Below is a small trained network, with its code and all its weights. Each question gives an input and a class and asks what happens when units are switched off, that is, made to give their printed mean instead of their output.

import numpy as np


def w(rows, s, z=0):
    codes = np.array(rows[::2]) - 128.0
    scale = np.full(codes.shape[1], s)
    scale[-1] = z or s
    return codes * scale


def f(y):
    return y / 2 * (1 + np.tanh(0.7978845608 * (y + 0.044715 * y**3)))


def log_softmax(a):
    a = a - a.max(-1, keepdims=True)
    return a - np.log(np.exp(a).sum(-1, keepdims=True))


def net(x, mask):
    res = np.array(x, float).reshape(1, 4) / 4 @ E
    y = f(res @ A[0][:, :-1].T + A[0][:, -1])
    res = res + np.where(mask, y, B[0][:, -1]) @ B[0][:, :-1]
    return log_softmax(res[-1] @ U[:, :-1].T + U[:, -1])


A, B = {}, {}
E = w([
[54,159,101,134,132,106,28],'x0',
[69,40,145,147,124,199,149],'x1',
[127,127,98,162,255,140,108],'x2',
[104,182,124,23,143,166,168],'x3',
],0.0062)
A[0] = w([
[126,118,135,131,119,135,139,219],'n0',
[54,184,123,56,131,169,127,147],'n1',
[127,120,128,130,127,128,139,177],'n2',
[129,131,125,128,129,120,122,123],'n3',
[134,146,125,122,129,108,107,128],'n4',
[139,150,122,127,132,89,93,147],'n5',
[86,116,113,149,247,163,80,152],'n6',
[128,128,128,129,128,130,129,144],'n7',
[167,113,127,166,157,106,108,105],'n8',
[142,133,137,81,113,169,239,138],'n9',
[111,73,140,136,83,147,156,223],'n10',
[155,157,118,101,206,142,195,166],'n11',
[134,180,125,98,108,101,113,143],'n12',
[154,103,131,136,160,149,168,125],'n13',
[207,183,122,126,150,77,128,154],'n14',
[110,133,129,113,125,139,119,108],'n15',
[144,203,119,99,129,87,92,134],'n16',
[127,112,127,139,118,131,148,251],'n17',
[128,130,128,125,128,128,125,90],'n18',
[123,127,131,123,127,132,125,64],'n19',
[125,120,123,151,144,119,103,157],'n20',
[105,92,126,140,85,113,113,110],'n21',
[102,139,127,105,125,141,116,119],'n22',
[128,108,125,160,120,114,112,162],'n23',
[127,128,129,124,128,131,125,87],'n24',
[138,129,132,93,120,153,207,146],'n25',
],0.016,0.0031)
B[0] = w([
[170,108,127,62,116,138,101,161],'n0',
[128,52,117,103,134,16,144,212],'n1',
[147,115,126,98,123,138,114,143],'n2',
[130,139,130,128,127,124,120,128],'n3',
[121,155,136,136,117,124,96,141],'n4',
[142,188,137,113,113,121,66,164],'n5',
[121,4,121,127,205,44,98,244],'n6',
[133,125,129,121,126,129,124,132],'n7',
[179,105,131,131,157,86,171,175],'n8',
[218,90,131,155,208,189,118,255],'n9',
[175,79,125,95,124,193,156,223],'n10',
[223,159,137,106,90,202,175,212],'n11',
[52,132,124,111,123,138,51,180],'n12',
[86,112,120,123,89,175,176,173],'n13',
[183,245,122,147,121,60,144,219],'n14',
[113,121,126,140,118,107,153,129],'n15',
[66,159,144,163,109,158,15,203],'n16',
[198,94,125,17,109,144,67,176],'n17',
[113,132,128,150,130,126,141,121],'n18',
[97,135,121,170,135,126,167,117],'n19',
[178,111,130,103,138,111,90,156],'n20',
[174,158,128,117,138,158,160,162],'n21',
[112,109,129,137,114,93,151,138],'n22',
[163,122,124,131,164,137,109,162],'n23',
[107,131,126,159,132,126,151,120],'n24',
[185,106,126,151,181,176,129,213],'n25',
],0.026,0.0074)
U = w([
[157,125,135,124,134,244,143,239],'0',
[143,141,128,146,147,107,118,180],'1',
[74,162,137,139,55,143,110,20],'2',
[81,132,126,196,123,158,184,2],'3',
[142,140,121,112,82,133,198,59],'4',
[98,77,114,111,142,107,130,129],'5',
],0.011,0.0018)

Each question gives the input, the list of numbers given to net, and the class t.
The units are the neurons (one row each of A and B). Each row of codes is followed by its name. A weight is (code - 128) times the scale printed after its matrix; where a second scale follows, it is the last column's (A, B and U).
mask holds one flag per neuron, in row order. A switched-off neuron (its flag False) gives its mean, the last column of its row in B, instead of its output. The means were averaged over made-up inputs and are rounded, as every weight is.
A unit's drop is (log p(t) with every unit on - log p(t) with that unit switched off) / (log p(t) with every unit on - log p(t) with every unit switched off).
The circuit of an input: a set's keep is (log p(t) with only the set's units on - log p(t) with every unit switched off) / (log p(t) with every unit on - log p(t) with every unit switched off). Starting from the 12 units with the biggest drops (on a tie, the unit counted first), units are removed one at a time, each time the one whose removal leaves the highest keep (on an exact tie, the one counted first), for as long as the keep stays at least 0.8.
circuit, biggest first: the units of the circuit, biggest drop first
unit that matters most: the unit with the biggest drop
k most important neurons: the k neurons with the biggest drops, biggest first
drop of u: that unit's drop, to one decimal
input [5,-2,1,2], class 5: unit that matters most	n1
input [2,-7,3,3], class 2: circuit, biggest first	n16, n9
input [-3,-2,8,0], class 1: circuit, biggest first	n6, n11, n10, n14
input [-5,-2,0,-4], class 4: 2 most important neurons	n9, n16
input [3,-5,6,2], class 1: 2 most important neurons	n14, n6
input [-2,-2,6,2], class 1: 2 most important neurons	n6, n10
input [-4,-6,7,-1], class 1: 2 most important neurons	n14, n6
input [7,1,2,-6], class 5: 2 most important neurons	n6, n14
input [3,-7,1,-4], class 2: circuit, biggest first	n16, n9, n6
input [5,4,-1,-5], class 5: 2 most important neurons	n11, n9
input [-2,-8,-6,-6], class 2: circuit, biggest first	n9, n6, n16
input [-1,2,3,2], class 5: circuit, biggest first	n6, n9
input [-2,-3,-7,-8], class 4: 3 most important neurons	n9, n25, n16
input [3,-2,1,3], class 5: circuit, biggest first	n1
input [-4,1,3,-5], class 5: 3 most important neurons	n9, n11, n25
input [8,3,-3,7], class 5: drop of n1	0.2
input [-1,-7,6,-1], class 1: drop of n21	0.0
input [1,-3,-8,0], class 2: drop of n12	0.1
